Below is a small trained network, with its code and all its weights. Each question gives an input and a class and asks what happens when units are switched off, that is, made to give their printed mean instead of their output.

import numpy as np


def w(rows, s, z=0):
    codes = np.array(rows[::2]) - 128.0
    scale = np.full(codes.shape[1], s)
    scale[-1] = z or s
    return codes * scale


def f(y):
    return y / 2 * (1 + np.tanh(0.7978845608 * (y + 0.044715 * y**3)))


def log_softmax(a):
    a = a - a.max(-1, keepdims=True)
    return a - np.log(np.exp(a).sum(-1, keepdims=True))


def net(x, mask):
    res = np.array(x, float).reshape(1, 5) / 4 @ E
    y = f(res @ A[0][:, :-1].T + A[0][:, -1])
    res = res + np.where(mask, y, B[0][:, -1]) @ B[0][:, :-1]
    return log_softmax(res[-1] @ U[:, :-1].T + U[:, -1])


A, B = {}, {}
E = w([
[72,124,116,80,33,117,71,225,120,82,181,124],'x0',
[187,214,188,164,79,123,122,112,71,65,84,254],'x1',
[22,110,159,243,122,69,155,137,111,91,104,88],'x2',
[51,85,106,60,98,102,155,66,75,155,208,190],'x3',
[214,17,52,163,133,87,109,106,117,43,128,125],'x4',
],0.0085)
A[0] = w([
[152,180,143,176,97,130,107,105,67,84,106,184,68],'n0',
[114,110,80,104,131,133,130,127,180,180,111,76,46],'n1',
[65,134,148,228,118,71,147,111,87,115,85,88,73],'n2',
[87,170,172,122,116,165,126,142,137,188,119,127,100],'n3',
[87,104,108,108,131,101,143,60,97,130,158,178,75],'n4',
[119,151,108,80,124,134,64,162,114,87,156,127,45],'n5',
[158,155,150,125,103,138,134,112,84,85,112,153,67],'n6',
[162,171,140,122,132,174,81,190,171,96,61,65,98],'n7',
[171,139,146,202,128,144,81,164,186,95,112,76,28],'n8',
[106,130,106,104,75,159,112,177,118,72,145,117,51],'n9',
[138,144,173,122,113,121,153,140,88,92,109,167,92],'n10',
[164,110,74,134,130,98,58,110,122,98,140,125,101],'n11',
[161,150,139,156,82,128,103,82,91,115,135,159,2],'n12',
[94,132,111,120,113,134,94,176,97,86,138,123,104],'n13',
[156,86,78,145,95,134,143,121,102,70,125,114,62],'n14',
[97,160,180,105,112,210,169,166,119,204,132,144,65],'n15',
[153,77,80,124,121,106,129,115,126,73,132,145,122],'n16',
[105,134,112,125,79,149,59,198,122,91,131,111,74],'n17',
[254,136,65,48,131,235,80,100,163,148,134,174,115],'n18',
[151,170,139,131,108,85,129,137,80,96,121,165,67],'n19',
[155,162,137,141,199,139,173,68,100,131,103,148,127],'n20',
[66,177,124,120,147,156,153,165,168,195,129,132,63],'n21',
[184,73,112,129,144,85,120,74,113,77,127,106,71],'n22',
[163,64,83,147,133,77,103,128,144,102,131,154,36],'n23',
[77,111,134,218,109,64,166,148,128,80,106,102,25],'n24',
[63,195,174,142,125,184,161,143,116,143,155,124,81],'n25',
[124,143,141,152,195,121,196,40,132,130,114,119,87],'n26',
[153,57,81,151,124,131,124,141,123,82,117,141,47],'n27',
[138,172,129,155,120,87,135,144,123,81,118,193,158],'n28',
[143,144,130,170,69,150,116,106,73,117,119,178,71],'n29',
[70,172,192,144,103,139,123,111,141,174,129,116,84],'n30',
[114,111,88,94,89,129,164,72,55,179,185,180,89],'n31',
[90,65,62,119,138,126,127,101,158,149,155,44,43],'n32',
[142,131,129,159,197,142,173,87,130,150,98,134,57],'n33',
[134,130,156,138,115,156,88,140,83,91,103,204,110],'n34',
[91,124,156,111,107,135,68,209,107,119,144,128,182],'n35',
[178,149,114,102,154,180,89,168,165,129,129,135,27],'n36',
[114,126,118,126,49,110,87,202,151,123,164,114,151],'n37',
[97,99,112,99,95,101,148,70,118,116,173,163,109],'n38',
[74,109,161,169,140,95,137,123,109,97,109,129,34],'n39',
[98,108,137,101,123,90,165,117,84,146,175,153,24],'n40',
[126,73,69,194,145,79,87,113,98,72,137,129,80],'n41',
[144,125,96,152,166,167,195,59,124,172,102,122,99],'n42',
[192,112,169,188,150,139,82,183,175,121,81,114,86],'n43',
[99,93,68,127,131,125,128,147,190,136,145,30,48],'n44',
[116,98,101,111,155,141,157,164,136,148,172,77,87],'n45',
[116,157,115,114,89,103,111,179,113,72,173,122,104],'n46',
[126,126,138,89,80,123,62,159,151,98,142,137,75],'n47',
],0.0083,0.0021)
B[0] = w([
[106,150,139,81,176,130,164,141,168,104,175,99,187],'n0',
[121,119,133,57,175,113,156,163,202,96,186,98,180],'n1',
[86,75,134,22,56,89,111,139,83,228,112,114,201],'n2',
[131,178,84,178,153,90,36,146,156,151,77,195,177],'n3',
[53,199,82,218,71,217,175,163,97,89,184,49,187],'n4',
[140,86,187,141,126,120,64,94,88,146,101,99,160],'n5',
[110,155,157,49,161,135,151,157,174,95,186,98,159],'n6',
[56,206,76,196,80,201,165,169,83,117,165,108,194],'n7',
[69,172,58,180,78,209,147,167,89,111,187,93,183],'n8',
[167,110,185,165,175,145,89,53,89,121,125,121,166],'n9',
[119,138,121,84,187,91,190,163,174,72,159,114,159],'n10',
[127,157,98,145,114,110,46,109,138,141,84,197,176],'n11',
[94,133,138,84,138,123,139,159,156,88,168,126,154],'n12',
[198,99,193,137,134,149,115,65,103,144,131,124,159],'n13',
[133,175,104,144,134,129,39,136,145,129,76,226,176],'n14',
[130,176,83,160,151,95,41,126,161,122,54,221,187],'n15',
[74,203,106,164,135,91,73,140,151,153,87,211,189],'n16',
[175,76,183,179,168,161,104,46,90,97,138,112,178],'n17',
[75,84,144,26,3,75,124,124,96,212,93,128,248],'n18',
[127,117,161,85,173,117,144,164,182,75,152,78,162],'n19',
[159,81,199,129,168,114,103,63,95,125,150,86,179],'n20',
[127,197,130,147,165,100,92,145,182,127,80,203,182],'n21',
[130,179,129,170,135,126,47,129,151,145,107,196,200],'n22',
[113,207,89,162,184,90,39,130,160,124,75,217,186],'n23',
[75,54,131,32,16,66,129,150,85,230,65,97,195],'n24',
[118,176,91,140,149,108,73,144,155,149,87,199,183],'n25',
[188,76,194,151,156,154,73,45,64,95,148,117,188],'n26',
[115,191,124,159,170,111,58,157,162,157,97,185,183],'n27',
[112,97,130,109,133,98,173,135,200,101,190,90,173],'n28',
[89,124,148,85,181,116,191,167,178,87,157,107,166],'n29',
[130,162,88,144,129,108,48,132,160,159,87,177,176],'n30',
[60,176,78,192,60,178,163,156,94,115,174,72,208],'n31',
[117,125,158,97,170,109,169,167,195,88,170,116,226],'n32',
[151,76,190,187,143,148,73,74,102,109,154,101,171],'n33',
[116,96,133,93,186,77,180,184,171,106,206,97,173],'n34',
[193,93,166,169,158,109,75,50,100,138,111,101,182],'n35',
[74,115,138,101,71,173,137,139,94,187,119,101,162],'n36',
[166,79,173,168,175,122,109,45,81,117,150,124,190],'n37',
[77,196,91,203,76,210,156,180,84,122,156,75,189],'n38',
[93,102,128,68,83,105,99,161,120,181,113,85,162],'n39',
[81,159,107,166,115,179,101,146,118,106,171,102,168],'n40',
[89,175,116,138,110,87,68,129,142,142,80,189,206],'n41',
[164,70,223,169,167,123,67,28,87,109,147,84,186],'n42',
[81,179,95,160,87,211,144,146,121,129,167,88,188],'n43',
[115,109,143,60,180,111,173,166,184,46,202,107,214],'n44',
[143,114,143,91,173,102,161,145,190,100,192,110,183],'n45',
[212,100,205,158,150,141,111,46,101,117,117,90,170],'n46',
[178,65,177,130,135,117,83,60,110,124,133,103,166],'n47',
],0.0057,0.011)
U = w([
[134,186,100,165,160,101,78,144,189,126,98,255,125],'0',
[131,120,146,52,199,110,185,173,234,44,183,84,120],'1',
[185,80,195,181,163,152,109,37,67,101,145,94,123],'2',
[90,179,70,213,57,250,161,180,90,96,168,68,114],'3',
[116,92,135,3,14,87,130,143,97,221,111,121,117],'4',
[153,126,95,135,107,116,183,126,131,133,131,132,247],'5',
[178,99,75,120,144,150,220,153,104,109,85,170,107],'6',
[197,122,76,130,131,125,176,159,115,103,108,137,105],'7',
],0.0089,0.013)

Each question gives the input, the list of numbers given to net, and the class t.
The units are the neurons (one row each of A and B). Each row of codes is followed by its name. A weight is (code - 128) times the scale printed after its matrix; where a second scale follows, it is the last column's (A, B and U).
mask holds one flag per neuron, in row order. A switched-off neuron (its flag False) gives its mean, the last column of its row in B, instead of its output. The means were averaged over made-up inputs and are rounded, as every weight is.
A unit's drop is (log p(t) with every unit on - log p(t) with that unit switched off) / (log p(t) with every unit on - log p(t) with every unit switched off).
The circuit of an input: a set's keep is (log p(t) with only the set's units on - log p(t) with every unit switched off) / (log p(t) with every unit on - log p(t) with every unit switched off). Starting from the 12 units with the biggest drops (on a tie, the unit counted first), units are removed one at a time, each time the one whose removal leaves the highest keep (on an exact tie, the one counted first), for as long as the keep stays at least 0.8.
circuit, biggest first: the units of the circuit, biggest drop first
most important unit: the unit with the biggest drop
k most important neurons: the k neurons with the biggest drops, biggest first
drop when u is switched off: that unit's drop, to one decimal
input [7,-6,7,-6,-3], class 2: 4 most important neurons -> [n17, n37, n35, n18]
input [-7,2,-6,2,4], class 2: most important unit -> n42
input [-4,-3,0,5,4], class 3: circuit, biggest first -> [n4, n38]
input [4,-5,8,2,7], class 4: 2 most important neurons -> [n24, n2]
input [5,0,-5,-6,-2], class 3: 2 most important neurons -> [n7, n8]
input [-7,-5,-1,-8,-1], class 3: 2 most important neurons -> [n7, n8]
input [3,-8,4,8,5], class 1: 3 most important neurons -> [n32, n44, n45]
input [5,3,6,3,1], class 4: 2 most important neurons -> [n24, n2]
input [-4,-3,-1,3,-2], class 2: circuit, biggest first -> [n42, n26]
input [1,4,5,0,4], class 4: 2 most important neurons -> [n24, n2]
input [-4,-6,4,-7,4], class 3: 3 most important neurons -> [n8, n43, n7]
input [-8,1,4,8,-4], class 2: 3 most important neurons -> [n26, n42, n20]
input [-6,5,0,8,3], class 3: 2 most important neurons -> [n4, n31]
input [-5,-7,8,-2,-2], class 4: circuit, biggest first -> [n2]
input [5,5,-2,-7,-1], class 3: 2 most important neurons -> [n7, n8]
input [-1,0,3,7,-7], class 0: 3 most important neurons -> [n15, n25, n21]
input [-6,-3,2,8,-8], class 0: 2 most important neurons -> [n15, n21]
input [7,4,1,8,-2], class 3: 3 most important neurons -> [n31, n38, n4]
input [-5,5,8,-7,-5], class 4: 2 most important neurons -> [n2, n24]
input [-3,4,-7,-3,5], class 4: circuit, biggest first -> [n18]
input [8,5,7,-7,-7], class 2: drop when n37 is switched off -> 0.2
input [-1,-7,5,4,7], class 0: drop when n27 is switched off -> 0.2
input [-3,-6,-8,4,6], class 4: drop when n18 is switched off -> 7.1
input [1,-3,8,2,-4], class 4: drop when n1 is switched off -> 0.0
